Below is a small trained network, with its code and all its weights. Each question gives an input and a target symbol and asks what happens when units are switched off, that is, made to give their printed mean instead of their output.

import numpy as np


def w(rows, s, z=0):
    codes = np.array(rows[::2]) - 128.0
    scale = np.full(codes.shape[1], s)
    scale[-1] = z or s
    return codes * scale


def norm(h):
    return h / np.sqrt((h * h).mean(-1, keepdims=True) + 1e-5)


def f(y):
    return y / 2 * (1 + np.tanh(0.7978845608 * (y + 0.044715 * y**3)))


def softmax(a):
    e = np.exp(a - a.max(-1, keepdims=True))
    return e / e.sum(-1, keepdims=True)


def log_softmax(a):
    a = a - a.max(-1, keepdims=True)
    return a - np.log(np.exp(a).sum(-1, keepdims=True))


def net(x, mask):
    ids = ['γεηλμπστφω'.index(c) for c in x.split()]
    T = len(ids)
    res = E[ids] + P[:T]
    u = 0
    for l in range(2):
        r = norm(res)
        for j in range(2):
            rows = slice(2 * j, 2 * j + 2)
            q, k, v = (r @ M[l][rows].T for M in (Q, K, V))
            z = softmax(np.where(np.tri(T) > 0, q @ k.T / 2**0.5, -1e9)) @ v
            o = O[l][rows]
            res = res + np.where(mask[u + j], z, o[:, -1]) @ o[:, :-1]
        u += 2
        y = f(norm(res) @ A[l][:, :-1].T + A[l][:, -1])
        res = res + np.where(mask[u : u + 4], y, B[l][:, -1]) @ B[l][:, :-1]
        u += 4
    return log_softmax(norm(res)[-1] @ U[:, :-1].T + U[:, -1])


Q, K, V, O, A, B = {}, {}, {}, {}, {}, {}
E = w([
[120,150,3,140],'γ',
[136,130,107,125],'ε',
[119,151,130,139],'η',
[120,126,103,142],'λ',
[122,129,134,110],'μ',
[105,110,81,141],'π',
[106,155,97,127],'σ',
[103,144,56,160],'τ',
[94,160,81,96],'φ',
[115,158,133,132],'ω',
],0.013)
P = w([
[171,127,148,144],'0',
[48,101,140,163],'1',
[152,74,117,35],'2',
[4,206,122,163],'3',
[58,86,159,158],'4',
[154,78,126,40],'5',
[2,207,128,157],'6',
[62,87,162,157],'7',
[159,87,135,41],'8',
],0.0068)
Q[0] = w([
[193,206,189,165],'L0H0',
[207,173,86,79],'L0H0',
[113,177,67,18],'L0H1',
[20,246,201,253],'L0H1',
],0.0065)
K[0] = w([
[165,239,130,115],'L0H0',
[196,122,94,129],'L0H0',
[230,213,165,97],'L0H1',
[1,65,127,103],'L0H1',
],0.0074)
V[0] = w([
[115,110,38,38],'L0H0',
[226,67,77,194],'L0H0',
[3,163,99,69],'L0H1',
[144,184,230,253],'L0H1',
],0.0042)
O[0] = w([
[163,253,122,195,228],'L0H0',
[150,79,126,126,101],'L0H0',
[181,72,98,136,253],'L0H1',
[167,234,194,189,52],'L0H1',
],0.0061,0.0028)
A[0] = w([
[120,55,116,206,115],'L0N0',
[40,110,156,168,197],'L0N1',
[58,175,3,204,46],'L0N2',
[184,154,43,192,255],'L0N3',
],0.0044,0.00061)
B[0] = w([
[153,85,254,146,147],'L0N0',
[39,197,240,173,158],'L0N1',
[128,151,185,97,254],'L0N2',
[193,120,231,49,176],'L0N3',
],0.005,0.0053)
Q[1] = w([
[184,53,74,1],'L1H0',
[115,104,147,179],'L1H0',
[141,140,130,231],'L1H1',
[163,44,59,18],'L1H1',
],0.007)
K[1] = w([
[245,138,142,170],'L1H0',
[109,50,141,98],'L1H0',
[7,137,115,156],'L1H1',
[195,201,124,88],'L1H1',
],0.011)
V[1] = w([
[106,2,182,108],'L1H0',
[178,178,117,201],'L1H0',
[225,80,68,164],'L1H1',
[130,63,137,217],'L1H1',
],0.0063)
O[1] = w([
[134,86,208,50,34],'L1H0',
[132,89,173,247,127],'L1H0',
[28,108,102,161,6],'L1H1',
[211,112,75,254,91],'L1H1',
],0.0049,0.0022)
A[1] = w([
[172,2,139,67,3],'L1N0',
[159,119,59,81,154],'L1N1',
[27,164,122,241,31],'L1N2',
[128,121,25,101,115],'L1N3',
],0.0075,0.0029)
B[1] = w([
[192,106,45,65,144],'L1N0',
[213,50,255,216,183],'L1N1',
[209,173,74,54,254],'L1N2',
[59,102,144,168,211],'L1N3',
],0.0061,0.0034)
U = w([
[94,73,71,237,157],'γ',
[190,77,111,52,44],'ε',
[149,168,172,191,110],'η',
[137,94,204,183,252],'λ',
[112,117,213,39,67],'μ',
[131,58,76,62,193],'π',
[96,159,161,70,27],'σ',
[206,162,21,121,169],'τ',
[7,177,87,88,30],'φ',
[106,150,136,159,198],'ω',
],0.011,0.0026)

Each question gives the input, a string of symbols that net reads in full, and the target symbol t.
The units are the heads (2 rows each of Q, K, V and O) and the neurons (one row each of A and B). Each row of codes is followed by its name. A weight is (code - 128) times the scale printed after its matrix; where a second scale follows, it is the last column's (O, A, B and U).
mask holds one flag per unit, layer by layer, with each layer's heads first. A switched-off unit (its flag False) gives its mean, the last column of its rows in O or B, instead of its output. The means were averaged over made-up inputs and are rounded, as every weight is.
A unit's drop is (log p(t) with every unit on - log p(t) with that unit switched off) / (log p(t) with every unit on - log p(t) with every unit switched off).
The circuit of an input: a set's keep is (log p(t) with only the set's units on - log p(t) with every unit switched off) / (log p(t) with every unit on - log p(t) with every unit switched off). Starting from all 12 units, units are removed one at a time, each time the one whose removal leaves the highest keep (on an exact tie, the one counted first), for as long as the keep stays at least 0.8.
units of the circuit, in order: the units of the circuit, biggest drop first
k most important neurons: the k neurons with the biggest drops, biggest first
top k neurons in layer l: the k neurons of layer l with the biggest drops, biggest first
heads that matter: for each layer, one digit per head in row order, 1 if its drop is at least 0.15 and else 0, layers parted by /
input η τ τ η, target τ: units of the circuit, in order => [L1N2, L1H1]
input λ μ φ π τ λ, target μ: heads that matter => 11 / 01
input λ λ τ μ φ π τ ε, target ε: units of the circuit, in order => [L0H1, L1N0]
input φ γ ω, target π: 3 most important neurons => [L0N1, L0N2, L1N1]
input μ τ λ τ ε, target ε: top 2 neurons in layer 1 => [L1N0, L1N1]
input λ λ φ, target μ: most important neuron => [L1N1]
input σ φ τ π τ η ε τ τ, target λ: 2 most important neurons => [L1N1, L0N3]
input τ τ τ τ ε τ ε, target τ: units of the circuit, in order => [L1H1, L1N2]
input σ φ τ π φ φ, target φ: top 2 neurons in layer 1 => [L1N2, L1N3]
input λ η λ λ ω τ, target μ: units of the circuit, in order => [L1H1, L0H1, L1N1, L1N2]
input σ φ μ π η λ, target λ: units of the circuit, in order => [L1N1, L1H0, L1H1]
input ε π η, target φ: 2 most important neurons => [L0N2, L0N1]
input λ η π, target μ: units of the circuit, in order => [L0H1, L1N2]
input σ μ τ, target λ: units of the circuit, in order => [L1N1]
input τ τ λ, target γ: units of the circuit, in order => [L1H0, L1H1]
input ε φ τ π η φ η φ λ, target φ: 4 most important neurons => [L0N1, L0N2, L0N0, L1N2]
input λ τ λ τ μ τ τ τ ε, target μ: units of the circuit, in order => [L0H1, L1N2]
input σ π τ ω η τ τ μ π, target λ: heads that matter => 01 / 10
input μ τ φ μ μ τ π, target τ: heads that matter => 01 / 01
input λ η τ ω τ τ φ ε λ, target μ: top 2 neurons in layer 1 => [L1N1, L1N2]
input φ φ τ τ σ η, target π: units of the circuit, in order => [L0H1]
